Each row of numbers stands for one object and depends on some of the facts below. Use the named rows to name the rest.

Facts:
Z_871 (ε Z_93) (Λ Z_361) (η 609)
Z_781 (Φ Z_491) (ε Z_342) (η 515)
Z_325 (ε Z_911) (η 576)
Z_290 (Φ Z_71) (ε Z_693) (η 609)
Z_592 (Φ Z_839) (ε Z_693) (η 609)
Z_289 (Φ Z_914) (ε Z_233) (η 495)
Z_738 (Φ Z_691) (ε Z_911) (η 515)
Z_850 (ε Z_228) (Λ Z_782) (η 576)
Z_793 (Φ Z_71) (ε Z_936) (η 576)
Z_526 (ε Z_806) (Λ Z_883) (η 515)
Z_383 (ε Z_71) (Λ Z_186) (η 576)
Z_643 (Φ Z_290) (ε Z_691) (η 609)
Z_381 (ε Z_716) (η 576)
Z_413 (Φ Z_509) (ε Z_162) (η 609)
Z_360 (Φ Z_277) (ε Z_806) (Λ Z_526) (η 576)
Z_868 (Φ Z_691) (ε Z_430) (Λ Z_852) (η 515)
Z_645 (ε Z_430) (Λ Z_344) (η 576)
Z_443 (ε Z_71) (η 495)
Z_712 (Φ Z_914) (ε Z_839) (Λ Z_102,Z_947) (η 515)
Z_352 (ε Z_233) (η 495)
Z_361 (Φ Z_911) (ε Z_93) (η 495)
Z_524 (ε Z_277) (Λ Z_803) (η 609)
Z_195 (ε Z_70) (Λ Z_740) (η 609)
Z_509 (ε Z_70) (η 609)
Z_804 (Φ Z_914) (ε Z_228) (η 515)
Z_922 (ε Z_277) (Λ Z_708) (η 609)
Z_758 (ε Z_233) (η 495)
Z_432 (ε Z_936) (η 576)
Z_251 (Φ Z_277) (ε Z_491) (Λ Z_644) (η 515)
Z_639 (Φ Z_871) (ε Z_911) (η 515)
Z_814 (Φ Z_821) (ε Z_139) (η 515)
Z_102 (Φ Z_413) (ε Z_839) (η 576)
Z_504 (ε Z_911) (η 495)
Z_580 (ε Z_716) (Λ Z_605) (η 576)
Z_164 (Φ Z_888) (ε Z_342) (Λ Z_544) (η 495)
Z_161 (Φ Z_738) (ε Z_491) (Λ Z_644,Z_832) (η 609)
Z_222 (ε Z_806) (Λ Z_497) (η 609)
Z_753 (ε Z_233) (η 576)
Z_308 (ε Z_233) (Λ Z_647) (η 495)
Z_644 (ε Z_491) (Λ Z_161) (η 515)
Z_253 (ε Z_491) (Λ Z_251) (η 495)
Z_947 (Φ Z_383) (ε Z_839) (η 515)
Z_914 (Φ Z_360) (ε Z_430) (η 609)
Z_660 (Φ Z_277) (ε Z_693) (η 609)
Z_38 (ε Z_162) (Λ Z_422) (η 576)
Z_647 (ε Z_233) (Λ Z_289,Z_817) (η 495)
Z_422 (Φ Z_693) (ε Z_162) (η 609)
Z_702 (ε Z_139) (Λ Z_814) (η 609)
Z_605 (ε Z_716) (Λ Z_108,Z_580) (η 495)
Z_948 (ε Z_139) (η 576)
Z_299 (Φ Z_342) (ε Z_911) (Λ Z_618) (η 495)
Z_680 (ε Z_693) (Λ Z_660,Z_592) (η 515)
Z_549 (ε Z_70) (η 576)
Z_168 (Φ Z_716) (ε Z_277) (η 495)
Z_618 (Φ Z_821) (ε Z_911) (η 609)
Z_176 (ε Z_228) (η 515)
Z_852 (ε Z_430) (η 515)
Z_101 (ε Z_491) (η 609)
Z_51 (ε Z_70) (Λ Z_509,Z_740) (η 609)
Z_72 (ε Z_936) (η 576)
Z_701 (Φ Z_93) (ε Z_71) (Λ Z_443) (η 515)
Z_312 (ε Z_277) (Λ Z_607) (η 576)
Z_596 (ε Z_716) (η 609)
Z_36 (ε Z_71) (η 515)
Z_479 (ε Z_693) (Λ Z_592) (η 609)
Z_619 (ε Z_162) (Λ Z_179) (η 576)
Z_598 (ε Z_342) (Λ Z_121,Z_781,Z_164) (η 495)
Z_170 (Φ Z_744) (ε Z_693) (η 609)
Z_240 (ε Z_277) (η 495)
Z_798 (Φ Z_233) (ε Z_491) (η 515)
Z_827 (ε Z_228) (η 576)
Z_179 (ε Z_162) (η 576)
Z_744 (ε Z_888) (η 576)
Z_757 (ε Z_70) (Λ Z_740,Z_117) (η 576)
Z_434 (ε Z_839) (Λ Z_712) (η 515)
Z_607 (ε Z_277) (Λ Z_240) (η 609)
Z_447 (ε Z_936) (η 495)
Z_740 (ε Z_70) (Λ Z_784) (η 609)
Z_497 (Φ Z_888) (ε Z_806) (Λ Z_526) (η 515)
Z_817 (ε Z_233) (η 495)
Z_832 (ε Z_491) (η 495)
Z_569 (ε Z_911) (η 515)
Z_631 (ε Z_228) (Λ Z_827,Z_850) (η 495)
Z_284 (ε Z_71) (Λ Z_443) (η 609)
Z_556 (ε Z_936) (Λ Z_2) (η 609)
Z_784 (Φ Z_596) (ε Z_70) (η 515)
Z_623 (ε Z_342) (Λ Z_164) (η 515)
Z_668 (ε Z_342) (Λ Z_323) (η 515)
Z_420 (ε Z_139) (Λ Z_814) (η 576)
Z_20 (ε Z_162) (η 609)
Z_235 (Φ Z_914) (ε Z_233) (η 515)
Z_851 (Φ Z_839) (ε Z_233) (Λ Z_352,Z_758) (η 576)
Z_614 (Φ Z_744) (ε Z_839) (Λ Z_434) (η 576)
Z_121 (ε Z_342) (Λ Z_164) (η 576)
Z_2 (Φ Z_71) (ε Z_936) (Λ Z_793) (η 576)
Z_117 (ε Z_70) (Λ Z_509,Z_740,Z_195) (η 495)
Z_771 (ε Z_716) (Λ Z_108,Z_381) (η 576)
Z_144 (ε Z_888) (Λ Z_744) (η 609)
Z_620 (Φ Z_233) (ε Z_691) (η 576)
Z_821 (Φ Z_691) (ε Z_691) (Λ Z_620) (η 515)
Z_241 (Φ Z_804) (ε Z_70) (η 576)
Z_708 (ε Z_277) (Λ Z_168) (η 495)
Z_883 (ε Z_806) (Λ Z_497) (η 609)
Z_17 (ε Z_71) (Λ Z_383,Z_36,Z_284) (η 609)
Z_300 (ε Z_936) (η 515)
Z_296 (ε Z_277) (η 576)
Z_272 (ε Z_839) (Λ Z_947) (η 515)
Z_635 (ε Z_911) (η 515)
Z_910 (ε Z_491) (η 495)
Z_782 (Φ Z_277) (ε Z_228) (Λ Z_804) (η 495)
Z_374 (ε Z_139) (Λ Z_702) (η 609)
Z_323 (ε Z_342) (Λ Z_121,Z_164) (η 515)
Z_236 (Φ Z_871) (ε Z_936) (Λ Z_72) (η 515)
Z_666 (ε Z_806) (η 609)
Z_340 (Φ Z_888) (ε Z_162) (η 609)
Z_803 (Φ Z_644) (ε Z_277) (η 609)
Z_544 (ε Z_342) (η 495)
Z_819 (ε Z_162) (η 576)
Z_186 (ε Z_71) (Λ Z_17) (η 576)
Z_108 (ε Z_716) (Λ Z_771,Z_580,Z_381) (η 495)
Z_344 (ε Z_430) (Λ Z_868,Z_914) (η 515)

Named rows:
Z_758: [  1 -22  -8 -13   8   5 -23   2  19  -8  10 -23   5   2 -12   4 -13  13
  -8  -8  13  -4  -9  20   0  17 -23   6   6  -6]
Z_240: [  9  -2 -11 -15  -3  31   4   5  -3   7  14 -21 -18  10   1   1   3  18
  -8 -14   6 -12 -12   7 -11  21   4  -9  24  20]
Z_592: [  1 -13  -8 -10   1  14  -7  11  21  -6  14 -22  14   4  -2   4 -12  18
 -12  -9  12  -3 -10  12  -1  19 -13   6   5   5]
Z_693: [  6 -15 -11   7   7  -2 -37  19  13  -1  -1 -16   0  11  -3  -9  -4  -5
 -17 -16   3 -13 -11  32 -11   5  -8   6  10   8]
Z_20: [  1 -14  -6 -14   0  16 -13  10  21  -4   9 -25   9   6  -8   1 -14  14
 -15  -9  14  -5  -9  17  -2  18 -11   6   7   5]
Z_443: [  2 -17  -8 -14   6  11 -16   2  13  -4  10 -23   0   3 -10   2 -10  14
  -7  -9  11  -6 -10  16  -3  18 -17   2  10   1]
Z_179: [  1 -17  -8 -13   5  11 -15   3  15  -4  10 -23   1   5  -9   1 -10  15
  -9 -10  11  -5 -10  16  -2  17 -17   2  11   2]
Z_361: [ -3 -15  -6 -21  14  17 -20  -6  25  -5  15 -34  -2   7 -11   5 -12  16
  -5  -7  15  -2  -9  16  -3  23 -16  -5  12   7]
Z_757: [-17 -26   0  -7  13 -16 -16  -5  20  -3   9 -19  15   1 -13 -19 -17  10
   0   0  17   8  -1  25  -3  17 -23  12  -2 -22]
Z_614: [ -7 -13  -7  -5   6   6  -4  -4   9  -2   9 -20  10   7  -6  -3  -4  11
   3  -5  12   5  -5  10  -5  16 -18   5   5   6]
Z_598: [  8  -7  -7  -5   3   7  -9  -3   7  12   6 -29   3  12 -15  -5  -8   9
   2   7  12   7  -9  12  -8   8 -26   8   3   6]
Z_580: [ -9 -15 -10  -7   1  10 -13  -2   3  -9  -3 -22   9   6 -15   4   1   3
   4 -10  14   7  -4   7  -3  21 -17   3   4  14]
Z_93: [  4 -15 -10   6   9   2 -29  19  14  -2   3 -14   2  11  -2  -3  -4   4
 -16 -13   7 -12 -10  27  -9   6 -12   3   6   5]
Z_186: [ -7 -14  -7  -7   3   6  -8  -3   6   0   4 -22   6   7 -12  -6  -4   8
   1  -5  13   6  -5  12  -6  18 -16   4   5   5]
Z_814: [  0 -15  -8 -12   7  11 -13   4  20  -6  15 -26   8   6  -6   4 -12  17
  -7  -8  11  -3 -10  13  -2  21 -14   1   9   7]
Z_101: [  1 -14  -7 -14   0  16 -13  10  21  -3   9 -25   9   6  -8   1 -13  14
 -15  -9  14  -4  -9  16  -2  19 -11   6   7   5]
Z_740: [-19 -23   3  -7   9 -13 -11   2  28   0   9 -20  22   1 -10 -23 -21  10
  -6   1  20   8   1  27  -3  19 -15  15  -6 -22]
Z_680: [ -5 -14  -6  -7   2   6  -8   1   9   0   4 -24   9   8 -12  -5  -8   8
   0  -4  14   4  -4  12  -5  18 -13   4   3   6]
Z_308: [ -7 -19  -7  -7   7  -1 -15  -4  11  -3   4 -22  10   5 -15  -4  -8   6
   2  -3  15   7  -4  17  -4  17 -22   8   1  -3]

Which object is each row?
No name comes twice in this set of rows, the named rows included.
[  6 -12 -14  10   5  -8 -39  22  13   0   3 -14  -1  10  -7  -6  -2  -1
 -20 -14   0  -7 -16  31 -11  14  -7   5   5   3] | Z_491
[ -4 -26  -6 -12  11  -3 -31   3  26 -12   7 -23  13   0 -16   2 -18  13
  -8  -6  14  -1  -9  22   3  15 -31  11   1 -11] | Z_549
[ -5 -26  -7 -10  15  -3 -28   1  29 -14  12 -23  18   0  -9   3 -19  14
  -5  -7  12  -2  -9  20   4  13 -33  12   3  -7] | Z_241
[ 13  -3  -6  -4   1   8  -9  -4   8  19   6 -33   3  15 -18  -6 -10  10
   2  13  11   9 -12  11  -8   1 -31  11   2   8] | Z_121
[ -8 -15  -7  -7   4   7  -6  -3   6  -2   4 -21   8   7 -10  -4  -4   8
   3  -6  14   4  -3  11  -5  16 -17   4   5   7] | Z_360
[  2 -17  -8 -10   7  12 -10   6  18  -6  14 -23   9   7  -2   4 -12  17
  -7  -9  11  -7  -8  13  -2  15 -16   3   9   7] | Z_798
[ -7 -12  -7  -6   6   5  -7  -2  13  -2  10 -26  11   8  -8  -3  -7  11
   2  -3  13   7  -5  10  -5  21 -13   3   3   9] | Z_868
[  1 -19  -6 -20   1  16 -10   3  11  -4   8 -22  -1   4 -14   3 -11  19
 -10  -8  16  -6  -8  13   0  17 -18   2   9  -4] | Z_744
[  5 -13 -12  10  10  -3 -36  21  15  -1   2 -13   1  12  -2  -5  -2   0
 -18 -14   4 -10 -12  30 -11   7  -9   3   5   6] | Z_71
[  1 -14  -7 -11   3  16  -8   9  23  -5  13 -24  14   5  -2   3 -13  17
 -12  -9  13  -4  -9  14  -1  17 -13   6   7   8] | Z_170
[  3 -12 -10 -13  -2  10 -16   5  23  -4  14 -32  12   1  -7  -3 -16  10
 -12 -11   7   0 -14  16  -2  26  -8   9  14  10] | Z_340
[-17 -23   1  -7   8 -11 -13   2  27  -2   7 -21  23   2 -12 -19 -20   9
  -6   1  19   8   0  26  -2  18 -17  15  -6 -18] | Z_51
[  1 -15  -7 -12   5  11 -16   6  19  -4  12 -25   4   7  -9   4 -12  17
 -10  -7  12  -4 -10  15  -3  20 -13   0   7   4] | Z_738

The same objects again, as new rows of numbers:
Known rows:
Z_434: [-4 -1  0 -2 -3  4 -1  1 -3  1 -2  1 -6 -3 -4  2  7 -6  1  0 -3 -2 -4  1
  5  1  0  3]
Z_284: [ -8 -11   0   0  -9   6  -4   5  -6  -1   3   4  -7  -3 -11   1  11 -13
   3  -2  -2  -3  -8   0  -4  -3  -2   4]
Z_360: [ -7 -14   2 -15   1  -1  -2 -16  14  14 -19   7  -6 -12  10   5 -10  13
  -6  -2  -9  -9  11  -2  17 -17  -1   1]
Z_819: [ -3   4  -2  -1   0  -6   0  -5   0  -2  -7   1  -4   1   8   4   5  -2
 -10   0  -1  -1   3   5   3   4   1   1]
Z_36: [-10  -3   0   8  -2  -4   0   0  -9  -7  -2   0 -10   3  -3   1  12 -15
   2   0  -8  -1 -12  -7  -7   0  -7  -2]
Z_117: [ -1  15 -20  10  37  -5   3 -19   3   2   3   2  29  -9  -6  31  -6   3
   1  17  34  16  11  17   8 -23  53  13]
Z_549: [ 11   6 -17  11  22 -15 -12 -14   1  -2  -5  19  -9   5  -4  35   2 -16
  -6  22  15   2  -5   6  12 -20  19   0]
Z_504: [-4  1 -2 -3 -1 -2 -1  2 -1 -3 -6  5  1  3  2  3  7  0 -5  3  1  0  6  0
  0  2  4  0]
Z_51: [ -2   9 -17   5  31   3  -1 -13   2  12  14   0  24 -18 -19  32  -8  -4
   9  12  36  16   6  23  12 -26  52  19]
Z_614: [  5   3  -2  -7  -2   1  -4  -6   6   4  -7   0  -7   3   5   0  11   6
 -11  -1  -1  -8   4   9  16   0   3   4]
Z_524: [-10   3  29 -18  -1  17  -1  -1 -16   9  -3   4  13 -14 -11 -27   7 -12
   8  -2  -3 -28  20  25  -4   7 -16  10]
Z_526: [-5  0  0  0 -3  3  0  0 -4  1 -1  0 -5 -3 -4  2  7 -7  2  0 -3 -1 -4  1
  5  1  0  3]
Z_702: [ -5  -6   2  -4  -6   7  -2   6  -3   4   6   2  -1  -5 -10   2   5  -8
   4  -2   2   0  -2   3  -1  -2   1   6]
Z_647: [-17 -12 -13 -11 -30  -1   7  20  15  -1  -2 -14 -11   4  13   5  10  21
 -18 -18  -7  21   1 -16   6  18   8   1]
Z_222: [  0  -7   2 -14  -9  15  -5   6   1  11   3   3  -2  -9 -12   2   6  -1
   2  -2   5  -4   2  10  13  -2   5   9]
Z_497: [-4  4  1 -1  3 -2 -4  2  4  1  6 -9 -6  8 -9 -2 19 -4  0 -4 -9 -9 -5  3
  7 -4  4  4]
Z_299: [ 0  2  0 -9 -1  1 -5  1  5  3 -5  2  0  4  0  1 10  8 -6  2  2 -6 10  5
 10  0  7  3]
Z_607: [-14   4  29 -12   1  12   0  -2 -20   4  -2   3  13 -11  -9 -27   8 -17
  10  -2  -6 -27  16  21 -13   7 -18   8]
Z_827: [ -4   4  -2   7   1 -10   1  -6  -4  -9  -7   1  -6   5   9   2   6  -7
  -9   0  -4   0  -4  -1  -6   2  -3  -3]

Which object is each row?
No name comes twice in this set of rows, the named rows included.
[-10   9  26 -12   4   6   2  -8 -16  -3 -15   6  15  -3   3 -28  10  -9
   1   3  -6 -29  22  17 -11  10 -17   3] | Z_708
[-11  16 -18  26  42 -16   2 -18  -4  -3  14  -7  21  -3 -11  30  -2 -14
  10  12  23  18  -4   9  -4 -24  43   9] | Z_784
[-18   4  30  -3   5   3   0  -2 -20  -1   2  -2  12  -4 -11 -30  13 -21
  11  -3  -9 -28  13  18 -21   5 -21   5] | Z_803
[-34 -24  -6  -8 -20  -9   6  11  22  11   0 -20 -15  -5   9   6  -4  22
  -3 -26 -22  18   1 -27   8  -1   2  -1] | Z_235
[-14 -16   3  -4   6 -10  -4  -9  10   4 -11   4  -1  -1   3   1  -3   8
   2  -1 -12  -8   8 -12  -1 -18  -2  -3] | Z_782
[-15 -15   5  -7   4  -1  -5  -9  10  14  -8   1  -7  -8  -3   2  -3   6
   8  -4 -13  -9   4  -8  11 -18  -2   2] | Z_712
[  3  19 -21   7  37  -5   2 -26   6   7   0   2  22 -12   1  33  -9   3
  -4  14  33  15  11  23  17 -22  50  14] | Z_757
[ -9  -5  -2  11  -1 -10   1  -1  -8 -16  -7   4  -5  11   3   0  13 -12
  -5   4  -7  -2  -7 -10 -17   1  -5  -5] | Z_443
[-14  10  27  -4   9  -2   1  -8 -17  -8 -11   1  14   4   2 -30  15 -12
   2   2 -10 -29  18  13 -20   8 -20   0] | Z_168
[-3  0 -1  6  3 -9 -1  0  0 -9  0 -1  0 10  1 -1 10 -2 -3  1 -3 -2  0 -4
 -9  0  1 -3] | Z_361
[-23 -21   7   2   5  -9  -4  -4   5   7   4   0  -2  -7  -9   1  -5  -5
  11  -7 -13  -4   0 -12 -10 -21  -5  -1] | Z_660
[ -4  -5   2  -5  -8   6   1   8  -5   2   5   4   0 -10  -8   4   0 -12
   3  -1   2   4  -3   3  -4   1   3   6] | Z_596
[ 57   5 -21  21  27   4 -10 -17   7  -6   9  19   4   9 -10  17 -18   6
   9  26  16   1 -27 -14   5 -30  13 -11] | Z_70

